Below are the code and all the weights of a small trained network. Each question names an input and a class and asks about switching units off, where a switched-off unit gives its printed mean instead of its output.

import numpy as np


def w(rows, s, z=0):
    codes = np.array(rows[::2]) - 128.0
    scale = np.full(codes.shape[1], s)
    scale[-1] = z or s
    return codes * scale


def f(y):
    return np.maximum(y, 0)


def log_softmax(a):
    a = a - a.max(-1, keepdims=True)
    return a - np.log(np.exp(a).sum(-1, keepdims=True))


def net(x, mask):
    res = np.array(x, float).reshape(1, 4) / 4 @ E
    y = f(res @ A[0][:, :-1].T + A[0][:, -1])
    res = res + np.where(mask, y, B[0][:, -1]) @ B[0][:, :-1]
    return log_softmax(res[-1] @ U[:, :-1].T + U[:, -1])


A, B = {}, {}
E = w([
[224,175,77,196,154,197],'x0',
[206,132,97,148,47,30],'x1',
[180,142,169,44,241,63],'x2',
[42,254,68,179,165,54],'x3',
],0.0062)
A[0] = w([
[108,138,132,182,78,149,81],'neuron 1',
[204,130,111,127,56,42,96],'neuron 2',
[102,126,142,189,77,155,58],'neuron 3',
[101,168,103,156,151,95,82],'neuron 4',
[153,43,126,89,99,142,64],'neuron 5',
[175,117,123,83,191,99,70],'neuron 6',
[251,199,88,179,179,207,67],'neuron 7',
[93,148,98,162,148,84,68],'neuron 8',
[161,132,118,158,145,152,255],'neuron 9',
[155,138,126,131,96,93,73],'neuron 10',
[178,96,129,163,113,74,117],'neuron 11',
[32,54,156,56,92,47,91],'neuron 12',
[70,92,139,123,221,224,98],'neuron 13',
[165,105,136,85,97,161,79],'neuron 14',
[188,128,99,155,160,158,68],'neuron 15',
[212,65,152,109,124,178,83],'neuron 16',
[127,135,104,99,119,135,108],'neuron 17',
[101,168,115,165,148,96,70],'neuron 18',
[67,81,157,91,102,62,17],'neuron 19',
[137,93,142,138,144,144,97],'neuron 20',
[158,105,153,154,184,88,100],'neuron 21',
[87,210,114,173,161,91,72],'neuron 22',
[92,203,70,140,164,97,79],'neuron 23',
[81,120,121,172,41,157,50],'neuron 24',
[182,32,142,105,116,155,59],'neuron 25',
[206,133,145,77,238,84,111],'neuron 26',
[205,171,116,173,156,166,51],'neuron 27',
[89,129,128,106,204,180,60],'neuron 28',
[166,136,133,83,206,93,51],'neuron 29',
[108,197,133,171,144,89,73],'neuron 30',
[216,126,122,142,57,36,56],'neuron 31',
[153,71,161,159,137,127,84],'neuron 32',
[99,121,115,144,53,172,137],'neuron 33',
[170,96,151,110,119,160,91],'neuron 34',
[65,134,156,129,191,229,20],'neuron 35',
[169,118,109,132,79,59,45],'neuron 36',
[181,135,161,121,192,74,82],'neuron 37',
[100,116,84,166,50,198,40],'neuron 38',
[158,135,109,152,143,143,78],'neuron 39',
],0.012,0.0073)
B[0] = w([
[120,80,117,120,124,149,178],'neuron 1',
[136,181,104,171,153,172,217],'neuron 2',
[92,84,102,115,125,142,172],'neuron 3',
[137,142,153,99,112,138,181],'neuron 4',
[112,158,157,80,117,130,189],'neuron 5',
[106,76,113,127,108,154,182],'neuron 6',
[48,122,181,178,135,46,245],'neuron 7',
[128,143,161,102,119,140,172],'neuron 8',
[252,141,86,114,152,61,254],'neuron 9',
[109,143,126,139,145,156,149],'neuron 10',
[141,156,111,152,132,153,179],'neuron 11',
[135,120,143,165,150,20,246],'neuron 12',
[148,201,103,180,143,168,243],'neuron 13',
[118,144,151,94,118,138,171],'neuron 14',
[83,132,148,138,129,97,166],'neuron 15',
[129,161,170,67,109,134,222],'neuron 16',
[127,132,122,124,134,123,128],'neuron 17',
[135,133,172,109,114,148,174],'neuron 18',
[62,124,176,173,132,82,173],'neuron 19',
[112,140,145,120,124,139,149],'neuron 20',
[127,94,122,127,125,141,163],'neuron 21',
[136,152,153,72,105,136,217],'neuron 22',
[130,155,151,71,104,136,216],'neuron 23',
[89,59,111,111,126,149,195],'neuron 24',
[126,154,167,77,96,138,208],'neuron 25',
[139,33,94,121,117,158,248],'neuron 26',
[69,123,158,158,143,85,181],'neuron 27',
[119,157,104,161,132,169,186],'neuron 28',
[79,70,107,120,105,167,186],'neuron 29',
[127,142,166,90,118,150,188],'neuron 30',
[109,182,108,174,146,186,208],'neuron 31',
[118,142,142,105,114,133,158],'neuron 32',
[154,66,108,114,130,142,215],'neuron 33',
[124,148,147,93,114,131,178],'neuron 34',
[87,168,122,173,150,194,203],'neuron 35',
[102,157,122,160,139,173,169],'neuron 36',
[109,77,91,115,117,140,189],'neuron 37',
[82,52,107,137,104,165,201],'neuron 38',
[99,123,144,139,144,117,146],'neuron 39',
],0.043,0.0076)
U = w([
[133,157,172,49,72,132,94],'0',
[110,50,87,113,96,147,85],'1',
[123,180,106,171,143,169,123],'2',
[90,119,164,153,125,47,137],'3',
[255,129,82,98,133,67,255],'4',
],0.0091,0.0045)

Each question gives the input, the list of numbers given to net, and the class t.
The units are the neurons (one row each of A and B). Each row of codes is followed by its name. A weight is (code - 128) times the scale printed after its matrix; where a second scale follows, it is the last column's (A, B and U).
mask holds one flag per neuron, in row order. A switched-off neuron (its flag False) gives its mean, the last column of its row in B, instead of its output. The means were averaged over made-up inputs and are rounded, as every weight is.
A unit's drop is (log p(t) with every unit on - log p(t) with that unit switched off) / (log p(t) with every unit on - log p(t) with every unit switched off).
The circuit of an input: a set's keep is (log p(t) with only the set's units on - log p(t) with every unit switched off) / (log p(t) with every unit on - log p(t) with every unit switched off). Starting from the 12 units with the biggest drops (on a tie, the unit counted first), units are removed one at a time, each time the one whose removal leaves the highest keep (on an exact tie, the one counted first), for as long as the keep stays at least 0.8.
units of the circuit, in order: the units of the circuit, biggest drop first
k most important neurons: the k neurons with the biggest drops, biggest first
drop of u: that unit's drop, to one decimal
input [4,-7,-4,-8], class 0: units of the circuit, in order	(neuron 16)
input [-6,-1,0,5], class 3: 4 most important neurons	(neuron 12; neuron 19; neuron 16; neuron 25)
input [-8,3,0,7], class 3: 4 most important neurons	(neuron 12; neuron 19; neuron 16; neuron 25)
input [1,0,5,4], class 1: 2 most important neurons	(neuron 26; neuron 16)
input [-6,-7,6,-4], class 2: 3 most important neurons	(neuron 13; neuron 35; neuron 28)
input [-8,3,-7,-4], class 3: 3 most important neurons	(neuron 12; neuron 19; neuron 26)
input [-1,-8,-6,-4], class 2: 2 most important neurons	(neuron 13; neuron 35)
input [-5,-5,-1,-2], class 2: 3 most important neurons	(neuron 7; neuron 13; neuron 35)
input [8,-5,-2,-8], class 0: 3 most important neurons	(neuron 16; neuron 25; neuron 12)
input [5,-5,0,-4], class 2: 2 most important neurons	(neuron 13; neuron 12)
input [-8,-6,-8,5], class 1: 2 most important neurons	(neuron 24; neuron 7)
input [-2,-8,-7,-2], class 2: 3 most important neurons	(neuron 13; neuron 35; neuron 26)
input [-4,4,-8,8], class 0: 4 most important neurons	(neuron 22; neuron 23; neuron 26; neuron 30)
input [7,-7,-1,8], class 0: units of the circuit, in order	(neuron 22)
input [-4,2,5,-3], class 1: drop of neuron 7	0.3
input [2,6,-7,3], class 1: drop of neuron 24	0.2
input [0,-8,-2,2], class 2: drop of neuron 33	0.0
